Below are the code and all the weights of a small trained network. Each question names an input and a class and asks about switching units off, where a switched-off unit gives its printed mean instead of its output.

import numpy as np


def w(rows, s, z=0):
    codes = np.array(rows[::2]) - 128.0
    scale = np.full(codes.shape[1], s)
    scale[-1] = z or s
    return codes * scale


def f(y):
    return y / 2 * (1 + np.tanh(0.7978845608 * (y + 0.044715 * y**3)))


def log_softmax(a):
    a = a - a.max(-1, keepdims=True)
    return a - np.log(np.exp(a).sum(-1, keepdims=True))


def net(x, mask):
    res = np.array(x, float).reshape(1, 8) / 4 @ E
    y = f(res @ A[0][:, :-1].T + A[0][:, -1])
    res = res + np.where(mask, y, B[0][:, -1]) @ B[0][:, :-1]
    return log_softmax(res[-1] @ U[:, :-1].T + U[:, -1])


A, B = {}, {}
E = w([
[151,108,107,144,94,131,157,12],'x0',
[86,154,179,161,138,226,161,198],'x1',
[158,101,107,123,124,157,91,145],'x2',
[102,120,130,107,173,120,170,155],'x3',
[97,77,168,162,108,116,203,126],'x4',
[60,151,94,65,91,126,146,130],'x5',
[129,58,177,82,120,93,57,115],'x6',
[166,123,208,104,203,172,127,99],'x7',
],0.011)
A[0] = w([
[108,181,125,142,146,128,129,140,47],'N0',
[176,113,189,120,215,121,90,154,202],'N1',
[98,184,129,151,133,162,131,183,171],'N2',
[110,107,101,130,110,75,159,128,176],'N3',
[185,128,88,158,91,134,74,142,198],'N4',
[97,66,167,142,120,153,151,153,211],'N5',
[61,111,137,6,153,119,86,170,240],'N6',
[102,193,115,147,159,174,124,170,252],'N7',
],0.013,0.003)
B[0] = w([
[109,145,157,106,159,156,181,188,154],'N0',
[252,151,182,136,192,96,105,115,230],'N1',
[155,97,157,86,138,173,153,162,214],'N2',
[135,128,98,128,155,111,33,118,207],'N3',
[110,65,98,128,156,97,30,95,207],'N4',
[158,96,142,210,214,168,161,110,183],'N5',
[104,67,68,120,176,116,72,109,248],'N6',
[143,102,122,73,156,146,175,136,226],'N7',
],0.011)
U = w([
[138,136,148,50,40,150,154,45,143],'0',
[166,193,196,74,122,82,120,192,39],'1',
[169,86,115,150,199,111,97,84,235],'2',
[92,117,139,61,138,184,229,187,126],'3',
[35,131,195,244,87,117,181,142,49],'4',
[2,96,39,89,103,42,35,137,114],'5',
[112,194,174,118,56,86,113,197,2],'6',
],0.0088,0.0066)

Each question gives the input, the list of numbers given to net, and the class t.
The units are the neurons (one row each of A and B). Each row of codes is followed by its name. A weight is (code - 128) times the scale printed after its matrix; where a second scale follows, it is the last column's (A, B and U).
mask holds one flag per neuron, in row order. A switched-off neuron (its flag False) gives its mean, the last column of its row in B, instead of its output. The means were averaged over made-up inputs and are rounded, as every weight is.
A unit's drop is (log p(t) with every unit on - log p(t) with that unit switched off) / (log p(t) with every unit on - log p(t) with every unit switched off).
The circuit of an input: a set's keep is (log p(t) with only the set's units on - log p(t) with every unit switched off) / (log p(t) with every unit on - log p(t) with every unit switched off). Starting from all 8 units, units are removed one at a time, each time the one whose removal leaves the highest keep (on an exact tie, the one counted first), for as long as the keep stays at least 0.8.
units of the circuit, in order: the units of the circuit, biggest drop first
top k neurons: the k neurons with the biggest drops, biggest first
drop of u: that unit's drop, to one decimal
input [0,2,-8,4,8,-8,-6,0], class 4: units of the circuit, in order : [N6]
input [6,0,-8,8,5,2,-6,-3], class 5: top 2 neurons : [N3 N1]
input [6,-5,8,3,0,-2,0,-3], class 5: units of the circuit, in order : [N1 N5]
input [8,-4,8,-2,-5,-4,-8,-6], class 5: units of the circuit, in order : [N4 N1]
input [0,-6,-3,5,4,-7,-7,-5], class 5: units of the circuit, in order : [N1 N5]
input [6,-1,-7,4,7,-1,-4,-6], class 5: top 2 neurons : [N3 N1]
input [2,-8,-3,1,3,3,2,4], class 5: units of the circuit, in order : [N1 N5]
input [-4,-3,0,2,2,-3,-8,-7], class 3: top 2 neurons : [N6 N2]
input [3,6,0,6,-2,8,0,-6], class 3: top 2 neurons : [N2 N4]
input [6,1,0,3,6,5,-4,2], class 4: drop of N6 : 0.3
input [4,1,5,4,7,2,-1,4], class 4: drop of N5 : 0.0
input [-2,-3,6,-4,-3,3,6,1], class 5: drop of N5 : 0.2
